A =
154  104   91   98  113  121  159  140  129
 98  136  174  116   67  186  157   86  146
139  150  123  149  160  105  156  186   86
164  128   95  150  121  163  127   90  158
114   56  120  133  131  134  144  132  172
111  159  102  127  170   72  176  146   71
102  112  108  134  146  191  168  144  112
189  156  103  124   99  203  196  139  142
151  116  134  148  112  111  149  132  116
130   43  132  121  151  121   94  138  144
179  145  114  156  100  136  175  104  123
118  114   86  149   81  147  137  105  118
116  109   67  109  126  105  135  115  160
132  107  108   84  137  142  122  137  199
134   63  149  149  137   47  135  139  117
141  125  113  107  100  137  143  157   92
A[0, 0] = 154
A[5, 2] = 102
A[9] = [130, 43, 132, 121, 151, 121, 94, 138, 144]
A[10, 0] = 179
A[3] = [164, 128, 95, 150, 121, 163, 127, 90, 158]
A[15] = [141, 125, 113, 107, 100, 137, 143, 157, 92]
A[1, 3] = 116
A[4, 7] = 132
A[12] = [116, 109, 67, 109, 126, 105, 135, 115, 160]
A[0, 1] = 104
A[14, 6] = 135
A[14, 8] = 117
A[10] = [179, 145, 114, 156, 100, 136, 175, 104, 123]
A[11, 2] = 86
A[11] = [118, 114, 86, 149, 81, 147, 137, 105, 118]
A[8] = [151, 116, 134, 148, 112, 111, 149, 132, 116]
A[8, 5] = 111
A[10, 7] = 104
A[1, 2] = 174
A[12, 6] = 135
A[5] = [111, 159, 102, 127, 170, 72, 176, 146, 71]
A[4, 2] = 120
A[8, 2] = 134
A[0, 6] = 159
A[10, 5] = 136
A[:, 3] = [98, 116, 149, 150, 133, 127, 134, 124, 148, 121, 156, 149, 109, 84, 149, 107]
A[12, 8] = 160
A[7, 5] = 203
A[6, 7] = 144
A[:, 7] = [140, 86, 186, 90, 132, 146, 144, 139, 132, 138, 104, 105, 115, 137, 139, 157]
A[2, 7] = 186
A[8, 6] = 149
A[4, 0] = 114
A[:, 4] = [113, 67, 160, 121, 131, 170, 146, 99, 112, 151, 100, 81, 126, 137, 137, 100]
A[6, 8] = 112
A[:, 2] = [91, 174, 123, 95, 120, 102, 108, 103, 134, 132, 114, 86, 67, 108, 149, 113]
A[6, 4] = 146

arr =
[[103, 62, 160, 116],
 [96, 131, 147, 194],
 [92, 167, 107, 122],
 [135, 110, 143, 188]]
Indices start at 0.
(0, 0) -> 103
(1, 2) -> 147
(3, 1) -> 110
(0, 1) -> 62
(1, 0) -> 96
(2, 0) -> 92

a = -163.3	-51.8	-12.0	112.1	-165.2	-182.7	32.6	-79.6	-47.4
a[0] => -163.3
a[2] => -12.0
a[8] => -47.4
a[4] => -165.2
a[1] => -51.8

W =
[[-0.221 -0.093 -0.080  0.149 -0.232  0.243]
 [-0.059 -0.014 -0.143 -0.128 -0.111 -0.178]
 [-0.150  0.069 -0.155  0.045 -0.121 -0.157]
 [-0.087 -0.049 -0.113 -0.130  0.033 -0.102]
 [-0.180  0.078 -0.060 -0.131  0.058  0.207]
 [-0.037 -0.165 -0.057 -0.018 -0.179 -0.112]
 [-0.141 -0.072 -0.034  0.049  0.039  0.114]]
Rows and columns are counted from 0.
row 0 col 0 => -0.221
row 1 col 0 => -0.059
row 1 col 2 => -0.143
row 6 col 3 => 0.049
row 4 col 1 => 0.078
row 0 col 2 => -0.080
row 0 col 3 => 0.149
row 3 col 3 => -0.130
row 4 col 2 => -0.060
row 3 col 0 => -0.087
row 3 col 5 => -0.102
row 4 col 0 => -0.180
row 5 col 2 => -0.057
row 0 col 4 => -0.232
row 1 col 5 => -0.178
row 2 col 0 => -0.150
row 4 col 4 => 0.058
row 4 col 3 => -0.131
row 6 col 0 => -0.141
row 3 col 1 => -0.049
row 2 col 3 => 0.045
row 1 col 1 => -0.014
row 6 col 4 => 0.039
row 2 col 1 => 0.069
row 3 col 4 => 0.033
